Here is a tiny trained network, its code and every weight. The questions are about switching its units off for an input and a target symbol, where a switched-off unit gives its printed mean instead of its output.

import numpy as np


def w(rows, s, z=0):
    codes = np.array(rows[::2]) - 128.0
    scale = np.full(codes.shape[1], s)
    scale[-1] = z or s
    return codes * scale


def f(y):
    return y / 2 * (1 + np.tanh(0.7978845608 * (y + 0.044715 * y**3)))


def softmax(a):
    e = np.exp(a - a.max(-1, keepdims=True))
    return e / e.sum(-1, keepdims=True)


def log_softmax(a):
    a = a - a.max(-1, keepdims=True)
    return a - np.log(np.exp(a).sum(-1, keepdims=True))


def net(x, mask):
    ids = ['ΔΘΠΦΨΩαβγεζμξσ'.index(c) for c in x.split()]
    T = len(ids)
    res = E[ids] + P[:T]
    u = 0
    for l in range(3):
        q, k, v = (res @ M[l].T for M in (Q, K, V))
        z = softmax(np.where(np.tri(T) > 0, q @ k.T / 4**0.5, -1e9)) @ v
        res = res + np.where(mask[u], z, O[l][:, -1]) @ O[l][:, :-1]
        u += 1
        y = f(res @ A[l][:, :-1].T + A[l][:, -1])
        res = res + np.where(mask[u : u + 4], y, B[l][:, -1]) @ B[l][:, :-1]
        u += 4
    return log_softmax(res[-1] @ U[:, :-1].T + U[:, -1])


Q, K, V, O, A, B = {}, {}, {}, {}, {}, {}
E = w([
[111,116,106,83,148,147,141,174,72,148,118,179],'Δ',
[49,129,126,128,163,169,158,131,80,140,153,197],'Θ',
[180,149,165,160,210,105,131,34,136,125,146,162],'Π',
[234,74,127,163,137,120,118,46,109,179,122,80],'Φ',
[101,124,25,65,105,138,139,126,160,180,92,190],'Ψ',
[149,75,148,159,104,84,123,142,166,141,110,163],'Ω',
[111,158,193,63,70,77,57,162,115,63,157,177],'α',
[156,182,66,153,150,111,124,183,2,134,177,88],'β',
[67,114,142,116,197,173,129,149,24,124,152,147],'γ',
[150,130,116,93,131,165,172,125,165,117,210,86],'ε',
[19,175,153,140,85,146,126,72,133,47,136,180],'ζ',
[68,136,131,146,137,115,76,170,182,120,63,80],'μ',
[119,147,137,59,121,37,175,58,120,92,139,123],'ξ',
[51,67,173,226,169,168,163,128,106,78,150,162],'σ',
],0.021)
P = w([
[183,42,90,100,28,177,217,190,52,103,86,205],'0',
[118,130,128,118,234,127,192,115,2,81,181,91],'1',
[87,129,86,102,208,143,128,166,108,63,183,137],'2',
[80,118,79,44,225,124,104,205,157,36,141,146],'3',
[154,75,144,128,243,47,164,116,111,41,108,81],'4',
[128,56,192,160,239,115,99,106,81,46,170,20],'5',
[121,120,79,118,166,58,116,123,211,91,97,174],'6',
[13,119,68,89,211,133,34,224,211,44,136,178],'7',
[76,131,57,183,127,109,91,104,214,82,109,197],'8',
],0.0063)
Q[0] = w([
[120,237,128,122,92,173,147,71,126,107,113,77],'0.h0',
[71,88,107,209,190,136,85,151,150,151,107,117],'0.h0',
[125,209,105,148,106,81,73,137,207,140,135,1],'0.h0',
[87,167,182,40,153,120,163,20,187,29,71,108],'0.h0',
],0.0067)
K[0] = w([
[42,163,68,152,190,48,64,113,160,79,156,90],'0.h0',
[166,156,102,143,84,137,142,150,126,118,47,164],'0.h0',
[100,148,107,100,176,102,63,183,136,170,88,84],'0.h0',
[112,49,238,186,191,77,70,127,254,171,92,175],'0.h0',
],0.0075)
V[0] = w([
[74,107,84,177,155,90,54,45,108,2,127,140],'0.h0',
[135,183,133,113,48,96,116,76,116,68,59,51],'0.h0',
[33,82,116,185,76,165,181,78,134,79,166,169],'0.h0',
[166,179,82,172,133,178,67,195,178,94,40,170],'0.h0',
],0.0047)
O[0] = w([
[120,151,112,162,139,95,31,215,189,150,87,84,208],'0.h0',
[153,175,89,131,168,43,130,255,86,182,167,114,58],'0.h0',
[141,110,225,201,97,112,105,118,233,94,57,103,255],'0.h0',
[185,245,101,62,42,96,102,105,75,185,103,114,72],'0.h0',
],0.0085,0.0054)
A[0] = w([
[168,81,94,154,2,138,100,133,98,130,141,134,146],'0.n0',
[90,186,170,133,148,122,134,126,69,153,186,125,63],'0.n1',
[141,96,232,95,112,72,130,194,95,79,106,177,2],'0.n2',
[142,167,177,178,100,129,78,185,113,76,132,119,149],'0.n3',
],0.007,0.0011)
B[0] = w([
[120,56,83,97,113,101,221,152,73,132,129,68,122],'0.n0',
[156,141,112,129,103,85,129,192,185,127,110,155,136],'0.n1',
[107,109,114,231,78,137,122,124,187,145,173,170,243],'0.n2',
[136,146,96,2,131,110,141,169,172,185,135,171,253],'0.n3',
],0.012,0.0046)
Q[1] = w([
[108,59,106,210,139,127,161,142,93,169,45,180],'1.h0',
[111,94,178,134,142,156,102,133,158,170,64,125],'1.h0',
[155,2,45,160,156,174,162,194,119,62,70,150],'1.h0',
[141,137,98,109,101,166,79,116,105,169,113,150],'1.h0',
],0.0069)
K[1] = w([
[119,68,177,105,105,108,213,188,106,226,1,161],'1.h0',
[144,64,204,144,118,174,172,131,162,115,52,186],'1.h0',
[123,77,141,144,121,177,204,126,152,113,143,159],'1.h0',
[116,114,129,123,97,162,136,166,127,114,118,169],'1.h0',
],0.0059)
V[1] = w([
[197,172,93,168,133,101,162,115,159,161,85,135],'1.h0',
[165,139,189,67,188,103,72,175,146,226,3,176],'1.h0',
[126,195,161,83,90,211,188,154,164,173,77,241],'1.h0',
[97,148,155,126,185,122,9,62,104,109,202,135],'1.h0',
],0.005)
O[1] = w([
[75,118,206,35,211,138,142,164,173,78,129,90,59],'1.h0',
[94,155,136,127,181,109,122,132,103,160,41,147,2],'1.h0',
[60,67,162,91,98,157,179,99,66,105,130,97,162],'1.h0',
[186,186,163,185,123,42,186,117,100,98,31,254,81],'1.h0',
],0.0091,0.0054)
A[1] = w([
[141,126,113,144,86,86,108,220,171,115,184,109,98],'1.n0',
[179,101,88,138,146,138,154,149,37,255,165,217,219],'1.n1',
[106,39,108,87,68,118,111,111,145,207,120,91,95],'1.n2',
[89,9,88,210,167,192,181,207,75,120,79,206,249],'1.n3',
],0.0066,0.0013)
B[1] = w([
[35,155,63,119,93,182,206,41,107,138,6,82,197],'1.n0',
[55,163,76,129,111,121,1,80,180,94,176,188,140],'1.n1',
[106,99,182,82,129,233,87,141,144,167,107,142,185],'1.n2',
[198,101,109,131,86,153,83,124,121,209,52,59,252],'1.n3',
],0.0084,0.012)
Q[2] = w([
[129,170,113,155,132,32,118,132,135,130,135,105],'2.h0',
[189,115,151,147,97,161,109,253,147,100,107,198],'2.h0',
[176,218,151,21,92,82,128,137,159,64,125,166],'2.h0',
[69,167,212,94,73,99,172,100,97,14,147,157],'2.h0',
],0.0061)
K[2] = w([
[168,174,45,168,226,91,48,91,126,131,103,150],'2.h0',
[113,7,132,115,117,130,96,209,172,169,110,203],'2.h0',
[156,154,114,117,131,76,141,161,173,81,92,158],'2.h0',
[125,132,100,159,167,75,127,134,166,24,130,255],'2.h0',
],0.0056)
V[2] = w([
[185,131,198,97,119,179,116,178,136,91,223,203],'2.h0',
[89,90,219,122,75,133,214,51,58,69,114,144],'2.h0',
[153,130,77,237,101,73,8,2,101,63,97,153],'2.h0',
[126,123,182,230,193,148,151,225,193,110,136,111],'2.h0',
],0.0056)
O[2] = w([
[72,198,124,246,134,77,90,53,44,89,147,92,3],'2.h0',
[207,236,128,137,131,151,99,123,184,151,144,119,186],'2.h0',
[125,123,161,122,145,140,35,152,216,170,137,141,30],'2.h0',
[79,82,132,167,254,192,130,158,182,122,116,95,41],'2.h0',
],0.0079,0.0067)
A[2] = w([
[162,191,108,103,220,81,168,105,144,106,187,255,248],'2.n0',
[92,192,165,77,128,159,224,99,141,96,149,81,19],'2.n1',
[136,97,133,129,54,152,110,168,96,124,126,131,14],'2.n2',
[107,55,159,132,163,129,69,132,136,149,134,191,106],'2.n3',
],0.0079,0.0013)
B[2] = w([
[161,95,200,99,133,96,182,101,124,2,82,22,155],'2.n0',
[88,179,140,235,238,94,85,252,98,109,138,131,196],'2.n1',
[147,211,147,123,240,38,96,140,108,82,212,183,247],'2.n2',
[56,178,107,96,119,95,192,43,157,174,95,156,218],'2.n3',
],0.0086,0.011)
U = w([
[170,29,191,142,128,105,132,169,140,101,150,227,137],'Δ',
[110,80,219,115,56,103,54,115,123,79,143,86,208],'Θ',
[133,24,123,160,141,162,187,103,89,44,69,234,93],'Π',
[192,190,152,111,138,125,222,116,143,179,115,142,41],'Φ',
[83,77,187,107,102,237,132,80,95,113,97,110,192],'Ψ',
[126,191,82,155,89,170,143,49,118,140,72,62,81],'Ω',
[79,186,185,158,97,62,106,111,193,173,159,143,77],'α',
[91,95,163,198,162,101,99,144,125,146,78,186,113],'β',
[22,8,70,153,67,52,42,113,138,64,142,62,163],'γ',
[200,104,136,138,149,162,219,213,212,81,183,136,174],'ε',
[115,102,81,158,202,90,211,87,157,191,144,161,3],'ζ',
[137,158,177,112,79,104,138,170,99,165,4,13,198],'μ',
[91,149,158,124,202,103,179,33,107,100,104,149,101],'ξ',
[203,119,177,153,90,179,42,195,156,117,83,126,189],'σ',
],0.0049,0.003)

Each question gives the input, a string of symbols that net reads in full, and the target symbol t.
The units are the heads (4 rows each of Q, K, V and O) and the neurons (one row each of A and B). Each row of codes is followed by its name. A weight is (code - 128) times the scale printed after its matrix; where a second scale follows, it is the last column's (O, A, B and U).
mask holds one flag per unit, layer by layer, with each layer's heads first. A switched-off unit (its flag False) gives its mean, the last column of its rows in O or B, instead of its output. The means were averaged over made-up inputs and are rounded, as every weight is.
A unit's drop is (log p(t) with every unit on - log p(t) with that unit switched off) / (log p(t) with every unit on - log p(t) with every unit switched off).
The circuit of an input: a set's keep is (log p(t) with only the set's units on - log p(t) with every unit switched off) / (log p(t) with every unit on - log p(t) with every unit switched off). Starting from the 12 units with the biggest drops (on a tie, the unit counted first), units are removed one at a time, each time the one whose removal leaves the highest keep (on an exact tie, the one counted first), for as long as the keep stays at least 0.8.
circuit, biggest first: the units of the circuit, biggest drop first
most important unit: the unit with the biggest drop
top k neurons: the k neurons with the biggest drops, biggest first
k most important neurons of layer l: the k neurons of layer l with the biggest drops, biggest first
input Ω Π γ ξ Ψ ε ε σ, target ε: top 4 neurons : (0.n0, 1.n0, 2.n1, 0.n2)
input Π σ Π ε ξ μ μ γ α, target α: top neuron : (0.n2)
input σ σ σ ε ε ζ, target α: circuit, biggest first : (0.h0, 2.h0, 2.n3)
input ζ ε μ α ξ Θ β σ, target μ: circuit, biggest first : (0.h0, 1.h0, 0.n3, 1.n3)
input σ ξ μ ξ β γ, target Ψ: circuit, biggest first : (0.h0, 1.h0, 0.n3, 1.n2)
input Ω ε ζ, target Θ: top 2 neurons : (2.n0, 1.n3)
input Ψ γ μ β σ β Ψ σ, target ξ: top 3 neurons : (2.n2, 1.n2, 0.n0)
input ε σ Ψ, target Ω: circuit, biggest first : (2.h0, 1.h0, 0.h0)
input Φ Φ Θ Ψ Ω Ω, target γ: top 2 neurons : (0.n0, 1.n1)
input β Π ε Φ ε Π, target ξ: circuit, biggest first : (1.n3, 1.h0, 2.n0)
input Ω σ ε σ σ σ ζ α μ, target μ: circuit, biggest first : (0.h0, 1.h0)
input Δ ξ σ ζ σ Ω σ ε μ, target μ: circuit, biggest first : (0.h0, 0.n2)
input ζ Δ ε σ ξ σ Δ, target μ: circuit, biggest first : (0.h0, 1.h0, 0.n3)
input β Φ μ ξ ε ε Ω γ, target Δ: circuit, biggest first : (1.n0, 2.h0, 0.n0, 1.h0)
input σ Π σ σ, target Ψ: top 2 neurons : (0.n3, 1.n2)
input Δ α ε Ω Ω γ, target Θ: top 2 neurons : (1.n1, 1.n0)
input μ Ψ μ σ, target Π: circuit, biggest first : (2.h0, 1.h0, 1.n2)
input ξ Ψ Ω β μ Θ ξ γ γ, target ζ: most important unit : 2.h0
input ζ γ ξ γ Ψ γ Φ ε Ψ, target μ: top 2 neurons : (0.n3, 1.n2)
input σ α ξ ζ Π ζ σ, target Ψ: most important neuron of layer 1 : (1.n2)
input ξ Π σ Ψ μ β, target γ: circuit, biggest first : (1.n1, 0.h0)
input μ Φ Ψ Δ Φ σ σ Φ σ, target Π: circuit, biggest first : (1.h0, 2.h0, 0.h0, 0.n0)
input ε Δ Δ μ Δ β, target γ: 3 most important neurons of layer 1 : (1.n1, 1.n3, 1.n2)
input ζ β μ μ ε Ω Ω, target μ: top 3 neurons : (0.n3, 1.n2, 1.n0)
input ε α ξ ξ ξ ξ β σ σ, target Ω: circuit, biggest first : (2.h0, 1.h0, 0.h0, 1.n3)
input ε ξ Φ Δ, target Ω: circuit, biggest first : (2.h0, 1.h0, 0.h0, 1.n3)
input ε Φ Θ σ μ σ, target Ω: top 2 neurons : (1.n3, 1.n2)
input ξ Θ σ Θ ε σ σ ξ Ω, target ζ: most important unit : 2.h0
input ε Ψ ξ Δ Δ Θ, target Ω: circuit, biggest first : (2.h0, 0.h0, 1.n3, 1.h0)
input α σ μ μ γ σ Ω Θ, target Φ: top 2 neurons : (1.n0, 0.n0)
